Below is a small trained network, with its code and all its weights. Each question gives an input and a target symbol and asks what happens when units are switched off, that is, made to give their printed mean instead of their output.

import numpy as np


def w(rows, s, z=0):
    codes = np.array(rows[::2]) - 128.0
    scale = np.full(codes.shape[1], s)
    scale[-1] = z or s
    return codes * scale


def softmax(a):
    e = np.exp(a - a.max(-1, keepdims=True))
    return e / e.sum(-1, keepdims=True)


def log_softmax(a):
    a = a - a.max(-1, keepdims=True)
    return a - np.log(np.exp(a).sum(-1, keepdims=True))


def net(x, mask):
    ids = ['ΓΛΣαβδεζηθμξπτφω'.index(c) for c in x.split()]
    T = len(ids)
    res = E[ids] + P[:T]
    u = 0
    for l in range(3):
        r = res
        for j in range(2):
            rows = slice(2 * j, 2 * j + 2)
            q, k, v = (r @ M[l][rows].T for M in (Q, K, V))
            z = softmax(np.where(np.tri(T) > 0, q @ k.T / 2**0.5, -1e9)) @ v
            o = O[l][rows]
            res = res + np.where(mask[u + j], z, o[:, -1]) @ o[:, :-1]
        u += 2
    return log_softmax(res[-1] @ U[:, :-1].T + U[:, -1])


Q, K, V, O = {}, {}, {}, {}
E = w([
[92,170,138,71],'Γ',
[89,120,93,150],'Λ',
[153,69,158,219],'Σ',
[161,67,212,103],'α',
[167,150,56,223],'β',
[200,97,124,200],'δ',
[198,82,140,134],'ε',
[171,135,43,135],'ζ',
[125,87,56,58],'η',
[92,170,136,77],'θ',
[59,144,161,110],'μ',
[228,111,169,114],'ξ',
[93,170,137,75],'π',
[160,189,166,226],'τ',
[135,51,2,167],'φ',
[204,193,78,111],'ω',
],0.022)
P = w([
[171,254,131,85],'0',
[176,205,88,157],'1',
[162,172,63,165],'2',
[162,149,78,142],'3',
[166,131,84,140],'4',
[169,120,93,151],'5',
[170,113,102,142],'6',
[175,111,112,139],'7',
[174,106,121,140],'8',
[179,103,126,143],'9',
[183,101,132,141],'10',
[176,100,139,144],'11',
],0.0061)
Q[0] = w([
[113,18,1,31],'L0H1',
[201,123,4,160],'L0H1',
[176,211,154,215],'L0H2',
[41,208,188,140],'L0H2',
],0.0064)
K[0] = w([
[171,54,74,34],'L0H1',
[166,121,67,183],'L0H1',
[255,164,106,219],'L0H2',
[82,143,175,190],'L0H2',
],0.008)
V[0] = w([
[117,161,163,37],'L0H1',
[170,120,112,103],'L0H1',
[144,143,93,88],'L0H2',
[2,140,208,105],'L0H2',
],0.007)
O[0] = w([
[78,127,144,111,68],'L0H1',
[87,93,2,181,149],'L0H1',
[186,141,89,121,159],'L0H2',
[130,52,151,116,3],'L0H2',
],0.0088,0.0027)
Q[1] = w([
[217,33,249,158],'L1H1',
[62,197,50,95],'L1H1',
[129,189,90,80],'L1H2',
[159,78,171,126],'L1H2',
],0.012)
K[1] = w([
[230,112,115,208],'L1H1',
[9,186,150,13],'L1H1',
[123,140,127,110],'L1H2',
[166,110,151,135],'L1H2',
],0.016)
V[1] = w([
[99,131,130,99],'L1H1',
[254,85,137,194],'L1H1',
[93,171,94,126],'L1H2',
[138,119,214,85],'L1H2',
],0.012)
O[1] = w([
[192,95,50,140,75],'L1H1',
[44,157,1,97,243],'L1H1',
[188,136,190,143,174],'L1H2',
[70,205,74,118,3],'L1H2',
],0.0074,0.0041)
Q[2] = w([
[224,216,125,160],'L2H1',
[14,73,128,229],'L2H1',
[146,93,126,130],'L2H2',
[67,255,219,141],'L2H2',
],0.0098)
K[2] = w([
[203,114,65,139],'L2H1',
[60,126,147,190],'L2H1',
[146,122,146,102],'L2H2',
[170,155,5,175],'L2H2',
],0.011)
V[2] = w([
[99,151,79,108],'L2H1',
[48,122,252,226],'L2H1',
[61,83,255,115],'L2H2',
[26,86,203,215],'L2H2',
],0.005)
O[2] = w([
[254,66,236,80,140],'L2H1',
[135,65,78,200,2],'L2H1',
[119,125,145,62,46],'L2H2',
[159,133,153,182,79],'L2H2',
],0.0071,0.0036)
U = w([
[106,196,237,106,148],'Γ',
[128,79,176,201,255],'Λ',
[75,53,113,247,209],'Σ',
[55,79,142,72,176],'α',
[153,133,129,211,54],'β',
[137,145,77,166,124],'δ',
[132,100,99,113,101],'ε',
[170,129,119,154,94],'ζ',
[167,54,105,50,190],'η',
[132,119,133,140,73],'θ',
[129,122,109,143,175],'μ',
[128,183,130,67,62],'ξ',
[129,119,129,136,61],'π',
[104,196,157,190,46],'τ',
[166,31,78,186,46],'φ',
[169,190,149,130,29],'ω',
],0.012,0.0052)

Each question gives the input, a string of symbols that net reads in full, and the target symbol t.
The units are the heads (2 rows each of Q, K, V and O). Each row of codes is followed by its name. A weight is (code - 128) times the scale printed after its matrix; where a second scale follows, it is the last column's (O and U).
mask holds one flag per head, layer by layer. A switched-off head (its flag False) gives its mean, the last column of its rows in O, instead of its output. The means were averaged over made-up inputs and are rounded, as every weight is.
A unit's drop is (log p(t) with every unit on - log p(t) with that unit switched off) / (log p(t) with every unit on - log p(t) with every unit switched off).
The circuit of an input: a set's keep is (log p(t) with only the set's units on - log p(t) with every unit switched off) / (log p(t) with every unit on - log p(t) with every unit switched off). Starting from all 6 units, units are removed one at a time, each time the one whose removal leaves the highest keep (on an exact tie, the one counted first), for as long as the keep stays at least 0.8.
units of the circuit, in order: the units of the circuit, biggest drop first
which heads matter: for each layer, one digit per head in row order, 1 if its drop is at least 0.15 and else 0, layers parted by /
drop of u: that unit's drop, to one decimal
input α Λ η φ μ μ μ, target Σ: units of the circuit, in order => (L0H2 L2H1 L2H2)
input Σ μ ε η η δ, target δ: which heads matter => 00 / 10 / 00
input μ μ φ ξ, target ξ: units of the circuit, in order => (L1H1 L2H1 L0H2)
input η η μ ε φ δ, target δ: which heads matter => 01 / 10 / 00
input μ δ δ ξ β μ η μ μ ε α, target α: units of the circuit, in order => (L1H1)
input δ η μ μ Γ, target Γ: units of the circuit, in order => (L1H1 L2H1)
input η η θ, target Γ: which heads matter => 00 / 10 / 10
input η Λ β, target β: units of the circuit, in order => (L0H2 L1H1 L0H1)
input η φ μ ξ ξ δ Σ Λ ζ ω, target ω: units of the circuit, in order => (L0H2 L1H1)
input μ μ η Σ μ η ω, target ω: which heads matter => 01 / 10 / 00
input φ μ μ δ η μ μ η Σ μ μ ξ, target ξ: units of the circuit, in order => (L0H2 L1H1 L2H1)
input η θ μ μ α, target α: units of the circuit, in order => (L1H2 L1H1)
input μ η Γ, target Γ: drop of L1H1 => 1.2
input μ β μ μ μ η Σ μ Σ Λ τ, target τ: drop of L0H2 => 0.6
input η μ μ δ τ μ, target Σ: drop of L2H2 => 0.3
